Here is a tiny trained network, its code and every weight. The questions are about switching its units off for an input and a target symbol, where a switched-off unit gives its printed mean instead of its output.

import numpy as np


def w(rows, s, z=0):
    codes = np.array(rows[::2]) - 128.0
    scale = np.full(codes.shape[1], s)
    scale[-1] = z or s
    return codes * scale


def f(y):
    return np.maximum(y, 0)


def softmax(a):
    e = np.exp(a - a.max(-1, keepdims=True))
    return e / e.sum(-1, keepdims=True)


def log_softmax(a):
    a = a - a.max(-1, keepdims=True)
    return a - np.log(np.exp(a).sum(-1, keepdims=True))


def net(x, mask):
    ids = ['ΓΔΣβλμτφ'.index(c) for c in x.split()]
    T = len(ids)
    res = E[ids] + P[:T]
    q, k, v = (res @ M[0].T for M in (Q, K, V))
    z = softmax(np.where(np.tri(T) > 0, q @ k.T / 2**0.5, -1e9)) @ v
    res = res + np.where(mask[0], z, O[0][:, -1]) @ O[0][:, :-1]
    y = f(res @ A[0][:, :-1].T + A[0][:, -1])
    res = res + np.where(mask[1:17], y, B[0][:, -1]) @ B[0][:, :-1]
    return log_softmax(res[-1] @ U[:, :-1].T + U[:, -1])


Q, K, V, O, A, B = {}, {}, {}, {}, {}, {}
E = w([
[198,188,130,75,86,72],'Γ',
[222,72,159,109,171,133],'Δ',
[133,146,136,172,168,3],'Σ',
[83,157,117,149,173,82],'β',
[183,144,57,44,117,228],'λ',
[62,137,219,174,145,74],'μ',
[148,153,57,121,166,83],'τ',
[109,163,120,83,112,183],'φ',
],0.02)
P = w([
[187,155,76,159,32,125],'0',
[77,7,131,54,96,77],'1',
[89,160,97,123,125,80],'2',
[233,191,171,156,162,223],'3',
[75,144,160,122,152,132],'4',
[75,44,112,34,162,40],'5',
[71,135,180,107,157,148],'6',
[220,221,122,125,175,156],'7',
[82,142,172,117,98,140],'8',
],0.013)
Q[0] = w([
[92,70,112,71,108,92],'H1',
[113,171,142,57,250,107],'H1',
],0.023)
K[0] = w([
[162,184,129,216,133,157],'H1',
[119,187,164,30,254,119],'H1',
],0.015)
V[0] = w([
[149,126,252,145,110,44],'H1',
[96,236,238,31,37,98],'H1',
],0.017)
O[0] = w([
[130,123,109,108,4,85,254],'H1',
[149,222,178,44,121,79,235],'H1',
],0.016,0.004)
A[0] = w([
[145,129,183,96,125,109,127],'N1',
[122,154,112,134,119,98,169],'N2',
[217,101,127,126,125,132,53],'N3',
[30,160,90,101,103,184,47],'N4',
[181,123,52,108,162,81,58],'N5',
[90,143,157,161,112,134,3],'N6',
[119,151,157,83,180,102,48],'N7',
[128,155,58,90,127,139,175],'N8',
[173,92,59,56,136,164,80],'N9',
[111,70,87,167,63,133,39],'N10',
[153,64,114,174,109,165,28],'N11',
[106,30,127,75,130,100,103],'N12',
[125,129,116,168,175,155,100],'N13',
[216,171,142,214,98,153,81],'N14',
[117,165,170,134,182,139,26],'N15',
[63,245,92,209,94,168,99],'N16',
],0.012,0.0048)
B[0] = w([
[114,83,117,97,169,149,252],'N1',
[111,112,152,178,173,164,224],'N2',
[109,77,106,131,148,74,159],'N3',
[200,117,128,153,66,188,150],'N4',
[118,133,127,80,67,188,191],'N5',
[73,80,151,105,132,142,135],'N6',
[174,188,79,185,99,124,246],'N7',
[87,114,174,143,166,117,206],'N8',
[123,126,145,190,79,97,180],'N9',
[187,116,195,127,204,82,219],'N10',
[84,92,162,65,162,194,194],'N11',
[99,169,34,141,97,116,185],'N12',
[114,168,204,169,158,99,226],'N13',
[83,190,48,130,103,116,170],'N14',
[122,47,125,66,6,165,214],'N15',
[117,110,10,93,84,96,168],'N16',
],0.015,0.014)
U = w([
[175,193,173,50,184,99,112],'Γ',
[199,60,127,54,193,113,140],'Δ',
[169,140,145,173,129,30,198],'Σ',
[74,151,3,208,106,103,109],'β',
[169,148,190,153,102,122,27],'λ',
[61,138,152,65,94,78,2],'μ',
[81,159,127,119,177,141,251],'τ',
[175,127,86,77,132,164,145],'φ',
],0.0055,0.0034)

Each question gives the input, a string of symbols that net reads in full, and the target symbol t.
The units are the heads (2 rows each of Q, K, V and O) and the neurons (one row each of A and B). Each row of codes is followed by its name. A weight is (code - 128) times the scale printed after its matrix; where a second scale follows, it is the last column's (O, A, B and U).
mask holds one flag per unit, heads first, then neurons. A switched-off unit (its flag False) gives its mean, the last column of its rows in O or B, instead of its output. The means were averaged over made-up inputs and are rounded, as every weight is.
A unit's drop is (log p(t) with every unit on - log p(t) with that unit switched off) / (log p(t) with every unit on - log p(t) with every unit switched off).
The circuit of an input: a set's keep is (log p(t) with only the set's units on - log p(t) with every unit switched off) / (log p(t) with every unit on - log p(t) with every unit switched off). Starting from the 12 units with the biggest drops (on a tie, the unit counted first), units are removed one at a time, each time the one whose removal leaves the highest keep (on an exact tie, the one counted first), for as long as the keep stays at least 0.8.
circuit, biggest first: the units of the circuit, biggest drop first
unit that matters most: the unit with the biggest drop
top k neurons: the k neurons with the biggest drops, biggest first
drop when u is switched off: that unit's drop, to one decimal
input λ β τ φ Δ Δ τ τ, target Δ: top 3 neurons	[N10, N11, N7]
input Γ μ τ β Σ β Γ Γ, target β: circuit, biggest first	[N14, H1]
input Σ τ λ β, target τ: top 2 neurons	[N11, N13]
input Γ μ τ Σ, target μ: circuit, biggest first	[H1]
input τ τ β Δ Δ Δ Σ β, target Δ: circuit, biggest first	[N10, H1, N11]
input τ Σ τ λ, target Σ: circuit, biggest first	[N10, H1, N9]
input τ Σ β Σ λ τ Σ τ Σ, target τ: circuit, biggest first	[H1, N7]
input φ λ τ μ, target λ: top 3 neurons	[N13, N15, N7]
input Σ τ β τ τ λ, target τ: circuit, biggest first	[H1, N13]
input λ λ Γ Σ Σ λ μ μ φ, target φ: top 4 neurons	[N4, N13, N10, N16]
input τ τ μ τ Γ Δ Δ, target Δ: circuit, biggest first	[N10, N11, H1]
input Σ Δ β φ φ μ, target φ: circuit, biggest first	[H1, N15, N7, N13]
input τ μ Γ β τ Δ β Σ φ, target φ: circuit, biggest first	[N4, N13]
input Σ β λ, target λ: top 3 neurons	[N13, N15, N9]
input Δ φ τ β, target φ: top 2 neurons	[N15, N7]
input λ λ τ Σ τ Γ, target Σ: unit that matters most	N10
input τ μ β μ Σ τ τ Γ, target τ: circuit, biggest first	[H1, N11, N13]
input φ τ Σ φ β, target β: top 2 neurons	[N10, N16]
input Δ τ β Δ τ Σ, target Δ: top 3 neurons	[N10, N11, N7]
input β τ μ μ, target τ: unit that matters most	H1
input Σ φ μ Σ τ Σ λ, target λ: top 2 neurons	[N9, N4]
input τ φ λ τ, target φ: top 2 neurons	[N15, N7]
input μ τ λ Δ Δ λ Σ λ τ, target λ: top 3 neurons	[N13, N15, N1]
input λ φ τ λ τ τ, target λ: drop when N13 is switched off	1.1
input Σ Γ Γ β φ Σ, target β: drop when N12 is switched off	0.4
input Σ Δ Σ β Γ β, target β: drop when N11 is switched off	0.1
input β Γ λ τ, target Γ: circuit, biggest first	[H1]
input τ Σ Σ φ, target Σ: drop when H1 is switched off	1.2
